Here is a tiny trained network, its code and every weight. The questions are about switching its units off for an input and a target symbol, where a switched-off unit gives its printed mean instead of its output.

import numpy as np


def w(rows, s, z=0):
    codes = np.array(rows[::2]) - 128.0
    scale = np.full(codes.shape[1], s)
    scale[-1] = z or s
    return codes * scale


def f(y):
    return y / 2 * (1 + np.tanh(0.7978845608 * (y + 0.044715 * y**3)))


def softmax(a):
    e = np.exp(a - a.max(-1, keepdims=True))
    return e / e.sum(-1, keepdims=True)


def log_softmax(a):
    a = a - a.max(-1, keepdims=True)
    return a - np.log(np.exp(a).sum(-1, keepdims=True))


def net(x, mask):
    ids = ['εζηθλμπστ'.index(c) for c in x.split()]
    T = len(ids)
    res = E[ids] + P[:T]
    u = 0
    for l in range(3):
        q, k, v = (res @ M[l].T for M in (Q, K, V))
        z = softmax(np.where(np.tri(T) > 0, q @ k.T / 3**0.5, -1e9)) @ v
        res = res + np.where(mask[u], z, O[l][:, -1]) @ O[l][:, :-1]
        u += 1
        y = f(res @ A[l][:, :-1].T + A[l][:, -1])
        res = res + np.where(mask[u : u + 8], y, B[l][:, -1]) @ B[l][:, :-1]
        u += 8
    return log_softmax(res[-1] @ U[:, :-1].T + U[:, -1])


Q, K, V, O, A, B = {}, {}, {}, {}, {}, {}
E = w([
[61,149,210],'ε',
[103,197,153],'ζ',
[184,119,133],'η',
[72,223,140],'θ',
[145,156,145],'λ',
[76,151,252],'μ',
[40,128,125],'π',
[112,85,122],'σ',
[107,198,48],'τ',
],0.025)
P = w([
[166,205,57],'0',
[168,191,84],'1',
[168,174,95],'2',
[165,159,111],'3',
[160,144,119],'4',
[152,131,123],'5',
[145,114,129],'6',
[135,97,136],'7',
[127,80,142],'8',
[118,62,153],'9',
[111,45,167],'10',
[96,22,168],'11',
[89,1,168],'12',
[125,105,145],'13',
],0.0087)
Q[0] = w([
[148,120,153],'L0H1',
[101,134,255],'L0H1',
[93,91,155],'L0H1',
],0.022)
K[0] = w([
[159,49,157],'L0H1',
[53,9,153],'L0H1',
[83,72,116],'L0H1',
],0.013)
V[0] = w([
[125,68,55],'L0H1',
[104,79,254],'L0H1',
[96,151,67],'L0H1',
],0.0086)
O[0] = w([
[143,93,193,5],'L0H1',
[178,255,196,255],'L0H1',
[78,122,172,133],'L0H1',
],0.006,0.0055)
A[0] = w([
[253,86,114,16],'L0N1',
[80,54,66,2],'L0N2',
[196,139,34,125],'L0N3',
[111,217,66,78],'L0N4',
[2,114,150,206],'L0N5',
[12,24,164,81],'L0N6',
[239,235,92,52],'L0N7',
[84,116,229,206],'L0N8',
],0.0091,0.002)
B[0] = w([
[130,253,141,141],'L0N1',
[229,183,11,163],'L0N2',
[158,23,156,152],'L0N3',
[60,136,97,216],'L0N4',
[66,215,210,242],'L0N5',
[78,127,213,177],'L0N6',
[137,52,135,212],'L0N7',
[216,169,47,255],'L0N8',
],0.0063,0.0087)
Q[1] = w([
[134,231,254],'L1H1',
[49,175,150],'L1H1',
[153,161,101],'L1H1',
],0.0056)
K[1] = w([
[175,201,140],'L1H1',
[3,193,174],'L1H1',
[169,173,2],'L1H1',
],0.0063)
V[1] = w([
[249,211,208],'L1H1',
[20,154,114],'L1H1',
[116,206,254],'L1H1',
],0.0075)
O[1] = w([
[105,52,181,185],'L1H1',
[174,2,236,196],'L1H1',
[92,101,12,247],'L1H1',
],0.0049,0.016)
A[1] = w([
[168,146,132,253],'L1N1',
[64,201,160,104],'L1N2',
[214,65,228,45],'L1N3',
[58,146,79,70],'L1N4',
[55,239,228,170],'L1N5',
[120,98,254,47],'L1N6',
[105,149,11,77],'L1N7',
[102,200,151,103],'L1N8',
],0.0074,0.0054)
B[1] = w([
[77,124,2,159],'L1N1',
[171,125,162,185],'L1N2',
[142,121,54,130],'L1N3',
[122,212,177,147],'L1N4',
[188,141,111,247],'L1N5',
[36,138,122,140],'L1N6',
[53,137,176,140],'L1N7',
[160,129,123,160],'L1N8',
],0.0086,0.013)
Q[2] = w([
[147,157,132],'L2H1',
[120,91,15],'L2H1',
[197,111,254],'L2H1',
],0.0079)
K[2] = w([
[120,62,155],'L2H1',
[148,197,85],'L2H1',
[2,144,108],'L2H1',
],0.0098)
V[2] = w([
[253,53,91],'L2H1',
[11,101,26],'L2H1',
[76,184,67],'L2H1',
],0.006)
O[2] = w([
[198,65,218,3],'L2H1',
[81,26,150,128],'L2H1',
[2,121,53,236],'L2H1',
],0.0085,0.0034)
A[2] = w([
[182,88,102,86],'L2N1',
[133,164,63,192],'L2N2',
[127,193,232,143],'L2N3',
[139,8,28,205],'L2N4',
[147,91,217,237],'L2N5',
[183,84,79,50],'L2N6',
[33,66,143,108],'L2N7',
[54,171,1,254],'L2N8',
],0.0095,0.0072)
B[2] = w([
[115,253,109,127],'L2N1',
[193,134,159,180],'L2N2',
[89,131,50,156],'L2N3',
[87,147,70,156],'L2N4',
[153,40,78,131],'L2N5',
[129,221,72,128],'L2N6',
[228,160,166,141],'L2N7',
[124,100,166,249],'L2N8',
],0.013,0.021)
U = w([
[179,134,151,74],'ε',
[155,156,74,46],'ζ',
[173,111,136,90],'η',
[77,18,90,255],'θ',
[137,17,255,247],'λ',
[139,126,145,52],'μ',
[165,168,144,86],'π',
[242,130,158,90],'σ',
[4,174,139,57],'τ',
],0.0098,0.0045)

Each question gives the input, a string of symbols that net reads in full, and the target symbol t.
The units are the heads (3 rows each of Q, K, V and O) and the neurons (one row each of A and B). Each row of codes is followed by its name. A weight is (code - 128) times the scale printed after its matrix; where a second scale follows, it is the last column's (O, A, B and U).
mask holds one flag per unit, layer by layer, with each layer's heads first. A switched-off unit (its flag False) gives its mean, the last column of its rows in O or B, instead of its output. The means were averaged over made-up inputs and are rounded, as every weight is.
A unit's drop is (log p(t) with every unit on - log p(t) with that unit switched off) / (log p(t) with every unit on - log p(t) with every unit switched off).
The circuit of an input: a set's keep is (log p(t) with only the set's units on - log p(t) with every unit switched off) / (log p(t) with every unit on - log p(t) with every unit switched off). Starting from the 12 units with the biggest drops (on a tie, the unit counted first), units are removed one at a time, each time the one whose removal leaves the highest keep (on an exact tie, the one counted first), for as long as the keep stays at least 0.8.
units of the circuit, in order: the units of the circuit, biggest drop first
unit that matters most: the unit with the biggest drop
top k neurons: the k neurons with the biggest drops, biggest first
k most important neurons of layer l: the k neurons of layer l with the biggest drops, biggest first
input ε η τ θ ε μ λ λ, target θ: unit that matters most	L0N8
input ε ε ε σ θ ε τ τ θ η π ε σ ε, target θ: units of the circuit, in order	(L2N5; L2N3)
input θ ζ η τ θ π μ ζ μ ε σ ε μ λ, target θ: top 2 neurons	(L0N7; L0N8)
input ε ε μ π π, target τ: units of the circuit, in order	(L0N5; L2H1)
input σ ε ε ε η θ ζ ε ε σ ε ε μ, target σ: units of the circuit, in order	(L0H1; L0N8)
input ζ θ η ε θ σ θ π λ σ μ π μ, target τ: 3 most important neurons of layer 2	(L2N3; L2N2; L2N8)
input θ τ π τ σ ε μ μ ε ε ε λ η, target ζ: 3 most important neurons of layer 2	(L2N4; L2N6; L2N1)
input π σ μ, target θ: top 2 neurons	(L1N5; L0N8)
input λ ε ε ε λ ε ζ π σ θ λ π π, target τ: top 4 neurons	(L0N5; L1N6; L0N6; L2N3)
input μ τ σ, target λ: top 4 neurons	(L0N6; L2N7; L0N5; L1N5)
input η ε σ ε, target θ: top 3 neurons	(L0N8; L2N5; L1N5)
input θ θ ε π ε μ, target τ: 3 most important neurons of layer 0	(L0N5; L0N2; L0N6)
input τ η η, target ζ: top 2 neurons	(L0N5; L2N4)
input σ τ τ σ, target λ: top 4 neurons	(L0N6; L2N7; L0N5; L2N3)
input τ μ ε ζ, target λ: unit that matters most	L0N7
input μ ε τ μ η ζ τ ε π ε, target τ: 2 most important neurons of layer 1	(L1N6; L1N1)
input ε μ ε ε, target σ: top 2 neurons	(L0N8; L1N5)
input θ η λ θ σ μ, target θ: 3 most important neurons of layer 0	(L0N8; L0N6; L0N5)
input σ ε π ζ τ, target λ: top 2 neurons	(L2N8; L1N7)
input σ ε μ ε ε ζ η η ε λ ε ε θ ε, target σ: unit that matters most	L0H1
input ζ π θ τ π, target λ: 2 most important neurons of layer 1	(L1N7; L1N8)
input ε σ ε μ τ ε τ ε π, target λ: 4 most important neurons of layer 2	(L2N7; L2N4; L2N8; L2N5)
